Below are the code and all the weights of a small trained network. Each question names an input and a class and asks about switching units off, where a switched-off unit gives its printed mean instead of its output.

import numpy as np


def w(rows, s, z=0):
    codes = np.array(rows[::2]) - 128.0
    scale = np.full(codes.shape[1], s)
    scale[-1] = z or s
    return codes * scale


def norm(h):
    return h / np.sqrt((h * h).mean(-1, keepdims=True) + 1e-5)


def f(y):
    return np.maximum(y, 0)


def log_softmax(a):
    a = a - a.max(-1, keepdims=True)
    return a - np.log(np.exp(a).sum(-1, keepdims=True))


def net(x, mask):
    res = np.array(x, float).reshape(1, 6) / 4 @ E
    u = 0
    for l in range(2):
        y = f(norm(res) @ A[l][:, :-1].T + A[l][:, -1])
        res = res + np.where(mask[u : u + 5], y, B[l][:, -1]) @ B[l][:, :-1]
        u += 5
    return log_softmax(norm(res)[-1] @ U[:, :-1].T + U[:, -1])


A, B = {}, {}
E = w([
[101,43,164,155,98,143,127,87,206,73],'x0',
[49,29,190,101,199,125,130,152,210,119],'x1',
[114,144,151,100,180,126,104,130,113,118],'x2',
[140,129,122,132,143,136,139,146,125,162],'x3',
[76,134,134,113,219,70,87,105,109,99],'x4',
[131,95,139,2,157,184,187,238,126,175],'x5',
],0.0068)
A[0] = w([
[9,121,147,115,163,46,113,83,164,119,22],'L0N0',
[139,202,73,45,255,115,114,207,70,154,2],'L0N1',
[27,74,166,185,227,82,79,54,159,37,13],'L0N2',
[137,109,104,129,137,108,118,165,126,131,64],'L0N3',
[106,145,130,149,134,107,129,171,147,78,52],'L0N4',
],0.0045,0.0047)
B[0] = w([
[82,90,130,157,194,103,105,71,167,83,191],'L0N0',
[125,206,194,101,171,93,151,165,2,193,218],'L0N1',
[104,50,133,157,200,33,23,59,151,51,254],'L0N2',
[110,144,150,148,126,160,119,150,119,118,128],'L0N3',
[190,141,163,123,152,169,140,110,180,173,128],'L0N4',
],0.006,0.0037)
A[1] = w([
[176,209,72,198,41,118,116,96,113,90,59],'L1N0',
[212,204,88,201,50,137,120,39,96,108,53],'L1N1',
[124,157,91,90,130,150,131,132,91,101,62],'L1N2',
[174,206,64,212,3,87,96,57,66,107,60],'L1N3',
[112,50,113,96,84,165,184,211,204,155,3],'L1N4',
],0.0052,0.0042)
B[1] = w([
[184,181,116,185,14,122,70,70,83,131,216],'L1N0',
[159,188,71,187,69,97,142,103,151,129,231],'L1N1',
[74,138,134,118,130,116,155,109,135,189,139],'L1N2',
[254,209,7,234,27,139,110,39,162,130,254],'L1N3',
[130,87,124,112,73,230,174,150,196,75,173],'L1N4',
],0.0066,0.0063)
U = w([
[116,31,147,94,65,243,193,211,222,123,3],'0',
[23,42,156,177,224,56,31,59,199,30,213],'1',
[199,204,58,218,2,121,104,79,132,129,164],'2',
[109,199,147,59,200,119,163,224,11,212,127],'3',
],0.0095,0.0023)

Each question gives the input, the list of numbers given to net, and the class t.
The units are the neurons (one row each of A and B). Each row of codes is followed by its name. A weight is (code - 128) times the scale printed after its matrix; where a second scale follows, it is the last column's (A, B and U).
mask holds one flag per neuron, layer by layer. A switched-off neuron (its flag False) gives its mean, the last column of its row in B, instead of its output. The means were averaged over made-up inputs and are rounded, as every weight is.
A unit's drop is (log p(t) with every unit on - log p(t) with that unit switched off) / (log p(t) with every unit on - log p(t) with every unit switched off).
The circuit of an input: a set's keep is (log p(t) with only the set's units on - log p(t) with every unit switched off) / (log p(t) with every unit on - log p(t) with every unit switched off). Starting from all 10 units, units are removed one at a time, each time the one whose removal leaves the highest keep (on an exact tie, the one counted first), for as long as the keep stays at least 0.8.
units of the circuit, in order: the units of the circuit, biggest drop first
k most important neurons: the k neurons with the biggest drops, biggest first
k most important neurons of layer l: the k neurons of layer l with the biggest drops, biggest first
drop when u is switched off: that unit's drop, to one decimal
input [-6,6,0,8,-5,2], class 3: most important neuron	[L0N1]
input [-8,-1,8,1,3,-5], class 3: units of the circuit, in order	[L0N1 L1N0 L1N3]
input [-7,5,8,-5,-5,-4], class 3: units of the circuit, in order	[L0N1 L1N3]
input [-8,5,-8,6,6,-3], class 1: 2 most important neurons	[L0N0 L0N2]
input [4,-4,0,6,5,0], class 1: units of the circuit, in order	[L0N2 L1N3]
input [5,-2,1,6,3,7], class 0: 2 most important neurons	[L1N4 L0N2]
input [-8,-5,-5,-2,1,3], class 3: 2 most important neurons of layer 0	[L0N1 L0N2]
input [2,3,-3,4,2,-2], class 1: drop when L0N3 is switched off	0.0
input [3,6,-3,1,-5,-1], class 0: drop when L1N4 is switched off	0.1
input [7,-4,0,-5,2,3], class 1: drop when L1N1 is switched off	0.1
